Group and class of each row:
[ -6 -11  -2  -9 -12   3  -5  -3  -1  19  11  10  -2  -2  -1  -2 -28  12
   1  -1   3 -23  -8  -5  -5  -5  14   2   0   2   8   5  22 -13  -1   2
  -8   4   1   4   0  -5  -2 -10   7   9  17   6  -1   0  -6  -6  -3 -24]  j492:[68]
[ 11   4   1 -16 -18  -2   7  -7   0   3   4  17   4   2  -3  -3 -13  13
   0  -9  -1  -8  -2   3  -3 -17   9   0 -13   8   1   5  14  -7 -21   4
  -7   5  10   5 -10  -6   3   8  -3  21  19   4   8 -10  -5 -15   0 -18]  j492:[68]
[  4 -19   7 -25  -1   0   6   4  -6  13  16   5   1  10   1  -3 -24   3
 -10   5   8 -30   4  -5 -11 -23   4  -2  -1   1  15   0  17  -7   1  -7
 -20   4   3   2  -6  -1   8 -12  -6  30  20   3  -2  -7  -5  -1  -4 -21]  j492:[63]
[  7   3   4  -8 -20   3   3   0  -2   6   7   5   4   3   2  -8  -5  10
   4 -10  -5 -10  -4  -6  -4  -7   3  -2  -7   2   0   6  12  -9 -17  -1
  -3   0   3   5  -9   0  -3   7  -9   8  11   0   5   2   0  -8   3 -17]  j492:[68]
[  8  -3   4 -12 -12  -6   5   7   2   8   7  17 -14   0   4  -6 -16   6
  -3  -4   0 -11  -4  -6   0   3  13   3   1  -1   1   4  -2  -9 -13   8
  -7  -4   6   3 -13  -7   3   4  14   4  11   6   5   5  -5  -6   6 -12]  j492:[68]
[ 16 -25   3 -19  -3  -3  12   4  -2  11   3  20 -30   2  19 -13 -19  -3
   1  -2  -2 -22  -4  -4 -10 -10  33   6  -6  -6   3   9  -3 -10 -15  12
 -16  -2   3  17 -23  -3   5   5  -3  23  29  11   2   1  -1  -1  -8 -14]  j870:[70]
[  3  -8  -3  -7 -15 -12   1   9  -5  19   5  18 -13  -2  21 -17 -21   3
  -2   7  -1  -9  -5  -5 -13   4  14  -3  -3  -4  -3   8  12 -15 -11  13
  -8   1   2  10  -7  -4   3  -5   6  -6  10   9   1   2  -4   7  -1 -12]  j870:[70]
[  5  12  -6   0 -15  15   4   3  -3  10   6  15 -13   3  16 -21 -10  -8
   6   3 -18 -13  -5 -13 -11 -15  28   2 -12  -5  -4   8  23 -19 -18   3
   8  -4  -3   8 -14   4  -7   1 -15  19  12   7   1   1  -2   2  -3 -12]  j870:[62]
[ -2 -10   2 -14  -1   4  -1   8  -1  13  13  10   7   5   9  -7 -12  -1
  -2   9  -1 -23  -4 -15 -21 -10   4   1   3  -3  19   4  28 -13   2  -1
  -3  -1   0   3  -1   5   3 -13  -2  -1  -5   7  -1  -4  -1   1  -1 -29]  j492:[63]
[ -1   1  -1 -14 -14   8   2   7  -8  22  17   9  -1  11  -9  -9  -8  10
   5   4 -13 -23 -19  -7  -3  -5   3 -33   2   2   6   3  25 -19 -12  -9
 -10  -2   3   0  -3  -4  -5  -1 -12   9   7   0   2   0  -2 -17   5 -25]  j492:[68]
[  5   1  -4  -6 -28  -6  -4   5   0  15  16  24 -33  -5   9 -16 -11   1
   4  -4  -5  -3  -7  -7  -7  12  22   5  -7   2 -11  10   6 -17 -19  16
  -8   2   5  10  -7  -2   0   3   7  -4  16  13   1   4  -8   8  -7  -9]  j870:[70]
[ 20   1  -2  -5 -11   4  -4   5  -2   8   6  10 -17   2   3 -23 -18  -7
   2   5 -11 -22 -17 -16  -8  -6  20   2   0  -1 -10   2  10 -18 -21   7
  -4   2   2   8 -12   0  -3  11   0  14  19   5   3   2  -5   4  -5 -11]  j870:[62]
[ 12  -4   5 -11  -2   0   5   8   2  13   3  15 -25   2  16 -21 -16 -13
  -2   8 -12 -22  -1 -10 -16 -10  30   1  -6  -4   0  11   7 -15 -16   7
 -16   1  -3  13 -14   0   0   0 -12  18  22  13   2  -2  -6  12 -11  -6]  j870:[62]
[  2  -1   4 -14 -22   6   4  -2   2   7  22  22  15   7  -7  -3  -7  16
   6 -12  -3 -21  -5  -9  -2 -14  12   0  -5  -3  10   1  13 -15  -9   2
  -6   2   6   0  -7  -6  -4  12  -2  15  13   3   5   2  -4 -27   9 -33]  j492:[68]
[  9 -13   3 -28 -13  -7   5   8   0  47  12  28   1   6  22 -15 -27  11
  -6  10   1 -20   1 -13 -11 -13  14   1  -3  -3  11   5  20 -19 -14   1
  -6  -6   5   9 -16  -2   8   1  -3  17  24  11  -1  -7  -6   3  -3 -29]  j492:[63]
[  7 -11   1 -22  -9  -7   5   6  -8  13  11  26   1   2  14 -44 -22   9
  -2   8  -4 -13   0  -5  -7  -6   6   1  -4  -2   5   3 -13 -10 -16   5
  -8  -4   7   5  -9  -4   4   0   0   4  11   6  -2  -5  -6   0  -3 -22]  j492:[68]
[  9 -10  -4  -7  -3  -4   1  10  -4  16   3  14 -33   2  11 -16 -20  -9
  -3   3  -8 -11  -7  -1  -8   2  17  -1  -5  -4 -14   9  -6 -10 -24   6
 -13  -1   4   7 -12  -4  -1   8 -17  12  16   7   4   2  -5   5  -5  -2]  j870:[70]
[  3  -3  -4  -9 -18  -8   4   9  -2   6   4  28 -16  -2  21 -12 -20  10
   4  -7 -12  -2  -7  -5   1   7  21  -3  -9   2  -2   5   1  -9 -25  14
  -9  -1   4   9 -13  -3   3  15   2  -8  18  10  10  -2  -4  -1  -2 -18]  j870:[70]
[ -6 -10  -2 -14 -20  -4   2   1 -11  22   4  12  11   9  -5   2 -13  23
   1  -3  -1 -12 -14 -11   2 -10  -9  -5   5  -7   8   2  24  -9 -13  -4
  -4   3   8  -3   6  -7   3  -5  -1   8  10   1   0  -3   1 -19   5 -27]  j492:[68]
[ 10 -16  13  -8   7  -9   6   6  -2  10   9  15  -9   2  13  -5  -2  -1
  -4  13   4 -12   5  -6 -12 -13  10   1  -4 -10   1   1   0  -7  -8   0
  -4   0  -9   8  -6  -4   6  -4  -4  11  18  10  -1  -6  -7   6 -12  -4]  j492:[63]
[  5  -8   0 -21 -11   1   3   3  -1  10  12  18  -3   7   2 -11 -16  10
  -4   1   5 -24  -5 -11  -5 -19  18   2  -5  -1   7   5  21 -13  -5   6
  -7   3  -1   4  -5  -5   2  -2   7  22  15   7  -2  -9  -4  -2   2 -24]  j492:[63]
[  5  -5   4 -22 -10  -5   2   3  -2  23  22  18  -2   4   0 -11 -20   9
  -1   6  -3 -31  -9  -7  -8 -21   9   0  -5  -5   6   5  26  -8 -19  -4
 -13   2   3   4 -12  -4   4  11 -11  34  19   6  -4  -2  -1  -9  -1 -25]  j492:[63]
[ -1 -18  -4 -21   0  -5   4  10  -3  21  21  12 -13   3   6  -3 -25   5
  -4   5   3 -29 -11  -4 -11 -11  11   2   0   0   1   4  15 -10  14  -4
 -12   4   3   6  -5  -5  10 -12  -1  40  25   5  -3   1  -5  -6  -5 -18]  j492:[68]
[  2  -2  -3  -3  -6   5   1   5   4  18   2  10 -25  -8  14 -20 -12  -2
   5   5 -10  -8  -9 -17  -7   0  31 -11  -3   2   3   8  24 -15  -5  11
  -8   1  -7  11  -6   5  -2  -2 -11  -4  12   9   1  -2  -5   9  -5 -10]  j870:[62]
[  0 -18   2 -19   3 -10  -1   4  -4  15  -4   6   5   7   6  -5 -17   7
  -5  -7   3 -10 -10 -23 -16 -11   3   1   5  -1   9   4  11  -4  -3   0
  -9  -1   5   6  -3  -3   4 -11  -3 -13  12   0   0  -9  -2  -6  -2 -14]  j492:[63]
[  4 -16   3 -26 -12  -9   2   6 -10  26  19  21   0   8  12 -14 -21  17
  -3  10  -3 -33  -8 -17 -14 -16  11   0  -1  -1  11   5  26 -14 -20  -1
 -18   3   6   5 -10  -9  11 -14  -5  22  24   7  -3 -14  -2  -5   0 -29]  j492:[63]
[ 10  -7  -1  -1  -2  -2   4   7   0  13   1  15 -36   0  10 -18 -17 -20
   0   0 -13 -19 -11  -2 -11   9  30   3  -1  -8  -9  10 -15 -15 -18  15
 -12   1   7  14 -23  -2   0  12  -3  12  11   8   7   4  -9   2  -5  -4]  j870:[70]
[ 15  13  -3   8  -5  18   4   0   0   0   6   8 -10  -1   6 -20   2 -14
   7   1 -13 -12  -4 -12  -7  -5  25  -1  -4  -5   2   3   9 -14 -15   7
  -9  -4  -7  14  -9   6  -8  15 -18   7  11   2   6   6  -2   9   0  -3]  j870:[62]
[ 12  13   0  47 -18  14  -3  -3   4   2   2  13 -10  -7  10 -27  -3 -11
  -1   3 -19 -16  -9  -6   0  -1  21   3  -1   3 -10   2  10 -20 -15   0
  -5  -9   5   6 -18   2  -7  14 -12   6   4   5   1   7  -4   6   5 -13]  j870:[62]
[ 10  -9   4   0  -5  -1   1  11  -3  10   8  16 -23   4   7 -24 -11 -12
   0   5 -13 -20  -5   0 -12   5  29   6   3  -6  -7   4  -7 -24 -25  12
 -11  -2   6   7 -17  -9  -1  13  -3   8  13  13   2   6  -1   3  -5 -11]  j870:[70]
[ 11 -11   2 -28  -8 -17   4   7  -7  11  11  28   0   7  29 -11 -23  19
  -9  14  -5 -13   2 -13 -11 -15   6  -7  -7  -7  15   6  12 -11 -19   2
 -19  -4  12  14 -13  -4  20   2  -6   0  25  11   2  -7  -8   9   0 -22]  j492:[63]
[  0 -22   2 -28   2 -19   7  12  -7  23  14  15  -6   8  15 -10 -28  22
  -7  10   0 -26   2  -5 -15  -8   5   2   0   1   7 -27   4  -3 -13  -4
 -12  -3   5   5  -6  -9  10 -13  -2  21  21   5  -2  -9  -5  -5   0 -18]  j492:[63]
